Below are the code and all the weights of a small trained network. Each question names an input and a class and asks about switching units off, where a switched-off unit gives its printed mean instead of its output.

import numpy as np


def w(rows, s, z=0):
    codes = np.array(rows[::2]) - 128.0
    scale = np.full(codes.shape[1], s)
    scale[-1] = z or s
    return codes * scale


def f(y):
    return np.maximum(y, 0)


def log_softmax(a):
    a = a - a.max(-1, keepdims=True)
    return a - np.log(np.exp(a).sum(-1, keepdims=True))


def net(x, mask):
    res = np.array(x, float).reshape(1, 2) / 4 @ E
    y = f(res @ A[0][:, :-1].T + A[0][:, -1])
    res = res + np.where(mask, y, B[0][:, -1]) @ B[0][:, :-1]
    return log_softmax(res[-1] @ U[:, :-1].T + U[:, -1])


A, B = {}, {}
E = w([
[168,191,217,148,69,194,121,36,228],'x0',
[200,174,118,45,96,94,2,234,159],'x1',
],0.0078)
A[0] = w([
[94,30,2,105,202,37,142,187,47,91],'neuron 0',
[181,217,205,145,41,241,151,30,233,76],'neuron 1',
[151,176,252,125,17,242,100,45,246,86],'neuron 2',
[216,179,101,59,63,83,40,206,156,105],'neuron 3',
[131,107,122,115,93,133,133,131,113,247],'neuron 4',
[55,43,32,101,210,65,129,194,29,86],'neuron 5',
[39,50,141,224,181,188,245,34,88,99],'neuron 6',
[220,183,127,50,48,113,33,221,166,89],'neuron 7',
[97,72,123,207,158,185,229,30,93,88],'neuron 8',
],0.0058,0.012)
B[0] = w([
[201,126,104,197,72,122,165,81,92,219],'neuron 0',
[193,111,96,155,95,108,156,111,98,181],'neuron 1',
[198,117,86,173,47,128,169,79,65,185],'neuron 2',
[114,73,80,83,182,112,106,99,175,194],'neuron 3',
[72,169,237,188,198,254,177,166,144,248],'neuron 4',
[199,128,100,171,70,109,182,80,69,213],'neuron 5',
[112,79,81,69,183,73,70,70,180,212],'neuron 6',
[102,72,75,82,172,72,102,68,174,189],'neuron 7',
[99,84,51,64,154,53,66,62,184,188],'neuron 8',
],0.01,0.012)
U = w([
[224,125,115,183,51,123,183,117,77,114],'0',
[76,89,94,28,179,78,63,111,176,89],'1',
[33,170,247,169,174,239,167,156,129,253],'2',
[84,173,143,84,64,110,115,148,103,86],'3',
],0.013,0.0065)

Each question gives the input, the list of numbers given to net, and the class t.
The units are the neurons (one row each of A and B). Each row of codes is followed by its name. A weight is (code - 128) times the scale printed after its matrix; where a second scale follows, it is the last column's (A, B and U).
mask holds one flag per neuron, in row order. A switched-off neuron (its flag False) gives its mean, the last column of its row in B, instead of its output. The means were averaged over made-up inputs and are rounded, as every weight is.
A unit's drop is (log p(t) with every unit on - log p(t) with that unit switched off) / (log p(t) with every unit on - log p(t) with every unit switched off).
The circuit of an input: a set's keep is (log p(t) with only the set's units on - log p(t) with every unit switched off) / (log p(t) with every unit on - log p(t) with every unit switched off). Starting from all 9 units, units are removed one at a time, each time the one whose removal leaves the highest keep (on an exact tie, the one counted first), for as long as the keep stays at least 0.8.
units of the circuit, in order: the units of the circuit, biggest drop first
k most important neurons: the k neurons with the biggest drops, biggest first
drop of u: that unit's drop, to one decimal
input [-7,7], class 0: units of the circuit, in order -> (neuron 0)
input [2,-3], class 2: 2 most important neurons -> (neuron 7; neuron 3)
input [5,8], class 1: 2 most important neurons -> (neuron 7; neuron 3)
input [-3,-1], class 2: 2 most important neurons -> (neuron 2; neuron 1)
input [-5,5], class 0: 3 most important neurons -> (neuron 6; neuron 0; neuron 8)
input [-8,7], class 0: 2 most important neurons -> (neuron 0; neuron 5)
input [-8,8], class 0: 3 most important neurons -> (neuron 0; neuron 5; neuron 6)
input [-4,-5], class 1: 4 most important neurons -> (neuron 6; neuron 8; neuron 2; neuron 1)
input [1,4], class 1: 3 most important neurons -> (neuron 7; neuron 3; neuron 0)
input [1,-4], class 1: drop of neuron 6 -> 0.4
input [2,3], class 2: drop of neuron 8 -> 0.4
input [-5,3], class 0: drop of neuron 2 -> 0.0
